Below is a small trained network, with its code and all its weights. Each question gives an input and a class and asks what happens when units are switched off, that is, made to give their printed mean instead of their output.

import numpy as np


def w(rows, s, z=0):
    codes = np.array(rows[::2]) - 128.0
    scale = np.full(codes.shape[1], s)
    scale[-1] = z or s
    return codes * scale


def norm(h):
    return h / np.sqrt((h * h).mean(-1, keepdims=True) + 1e-5)


def f(y):
    return y / 2 * (1 + np.tanh(0.7978845608 * (y + 0.044715 * y**3)))


def log_softmax(a):
    a = a - a.max(-1, keepdims=True)
    return a - np.log(np.exp(a).sum(-1, keepdims=True))


def net(x, mask):
    res = np.array(x, float).reshape(1, 6) / 4 @ E
    u = 0
    for l in range(3):
        y = f(norm(res) @ A[l][:, :-1].T + A[l][:, -1])
        res = res + np.where(mask[u : u + 5], y, B[l][:, -1]) @ B[l][:, :-1]
        u += 5
    return log_softmax(norm(res)[-1] @ U[:, :-1].T + U[:, -1])


A, B = {}, {}
E = w([
[127,128,127,127],'x0',
[64,23,75,14],'x1',
[202,1,51,142],'x2',
[214,191,17,74],'x3',
[129,128,126,129],'x4',
[131,124,131,126],'x5',
],0.0094)
A[0] = w([
[143,85,97,134,52],'L0N0',
[131,159,116,81,26],'L0N1',
[133,1,126,233,3],'L0N2',
[96,44,114,232,40],'L0N3',
[213,74,76,118,97],'L0N4',
],0.011,0.0037)
B[0] = w([
[174,53,66,51,142],'L0N0',
[159,135,18,13,121],'L0N1',
[228,238,186,2,240],'L0N2',
[167,218,198,67,202],'L0N3',
[84,118,70,207,253],'L0N4',
],0.0091,0.0039)
A[1] = w([
[143,114,92,1,78],'L1N0',
[208,154,130,101,99],'L1N1',
[168,195,158,115,9],'L1N2',
[138,222,140,112,3],'L1N3',
[77,141,145,5,115],'L1N4',
],0.016,0.0037)
B[1] = w([
[87,249,210,107,252],'L1N0',
[130,72,97,200,215],'L1N1',
[126,39,122,41,225],'L1N2',
[136,83,131,28,234],'L1N3',
[64,107,87,211,253],'L1N4',
],0.013,0.0063)
A[2] = w([
[90,159,8,43,5],'L2N0',
[79,76,172,101,106],'L2N1',
[120,116,108,158,8],'L2N2',
[143,170,92,149,22],'L2N3',
[47,103,95,188,95],'L2N4',
],0.015,0.0023)
B[2] = w([
[158,98,199,116,254],'L2N0',
[65,144,94,153,206],'L2N1',
[134,134,119,135,122],'L2N2',
[115,83,108,139,136],'L2N3',
[248,84,102,155,201],'L2N4',
],0.016,0.0068)
U = w([
[54,254,169,128,3],'0',
[214,116,154,33,131],'1',
[109,132,10,219,241],'2',
],0.018,0.0034)

Each question gives the input, the list of numbers given to net, and the class t.
The units are the neurons (one row each of A and B). Each row of codes is followed by its name. A weight is (code - 128) times the scale printed after its matrix; where a second scale follows, it is the last column's (A, B and U).
mask holds one flag per neuron, layer by layer. A switched-off neuron (its flag False) gives its mean, the last column of its row in B, instead of its output. The means were averaged over made-up inputs and are rounded, as every weight is.
A unit's drop is (log p(t) with every unit on - log p(t) with that unit switched off) / (log p(t) with every unit on - log p(t) with every unit switched off).
The circuit of an input: a set's keep is (log p(t) with only the set's units on - log p(t) with every unit switched off) / (log p(t) with every unit on - log p(t) with every unit switched off). Starting from the 12 units with the biggest drops (on a tie, the unit counted first), units are removed one at a time, each time the one whose removal leaves the highest keep (on an exact tie, the one counted first), for as long as the keep stays at least 0.8.
circuit, biggest first: the units of the circuit, biggest drop first
unit that matters most: the unit with the biggest drop
k most important neurons: the k neurons with the biggest drops, biggest first
top k neurons in layer l: the k neurons of layer l with the biggest drops, biggest first
drop when u is switched off: that unit's drop, to one decimal
input [-8,8,6,-2,7,3], class 0: unit that matters most : L1N0
input [8,-5,-7,2,3,-6], class 1: circuit, biggest first : [L1N3 L1N0]
input [5,5,6,0,5,-2], class 0: 3 most important neurons : [L1N0 L0N2 L2N4]
input [-6,0,-6,1,-8,8], class 1: 2 most important neurons : [L1N0 L2N0]
input [-4,8,-1,-6,7,7], class 2: 2 most important neurons : [L1N4 L2N4]
input [1,3,-2,0,-1,6], class 2: 3 most important neurons : [L1N4 L0N2 L2N4]
input [5,-3,5,1,-7,-2], class 2: 3 most important neurons : [L0N4 L1N1 L2N0]
input [-2,7,1,-1,-5,-4], class 0: 3 most important neurons : [L1N0 L1N1 L0N4]
input [-2,8,5,-7,0,8], class 0: 2 most important neurons : [L1N0 L0N2]
input [-2,-7,-1,5,-6,-4], class 1: 2 most important neurons : [L1N3 L1N2]
input [0,-6,1,3,-1,6], class 2: top 2 neurons in layer 2 : [L2N0 L2N4]
input [-7,1,-3,2,1,7], class 0: 2 most important neurons : [L1N0 L0N1]
input [-8,1,-3,8,6,-2], class 0: top 4 neurons in layer 0 : [L0N1 L0N2 L0N3 L0N4]
input [5,7,-4,-2,-7,4], class 2: most important neuron : [L1N4]
input [-5,4,-1,-6,0,5], class 2: 2 most important neurons : [L1N4 L2N4]
input [-2,-5,3,1,-5,-4], class 2: 2 most important neurons : [L2N0 L0N2]
input [-8,-2,6,6,-6,-7], class 2: top 2 neurons in layer 1 : [L1N3 L1N2]
input [1,7,-8,8,1,-6], class 0: 2 most important neurons : [L1N0 L1N4]
input [-6,5,-8,-1,7,-8], class 2: drop when L1N4 is switched off : 0.9
input [7,8,-5,5,7,-5], class 0: drop when L2N2 is switched off : 0.0
input [1,8,-3,8,5,1], class 0: drop when L1N0 is switched off : 1.9
input [7,4,-4,3,-3,5], class 0: drop when L1N0 is switched off : 3.6
input [-1,-2,-4,1,-4,0], class 1: unit that matters most : L1N3
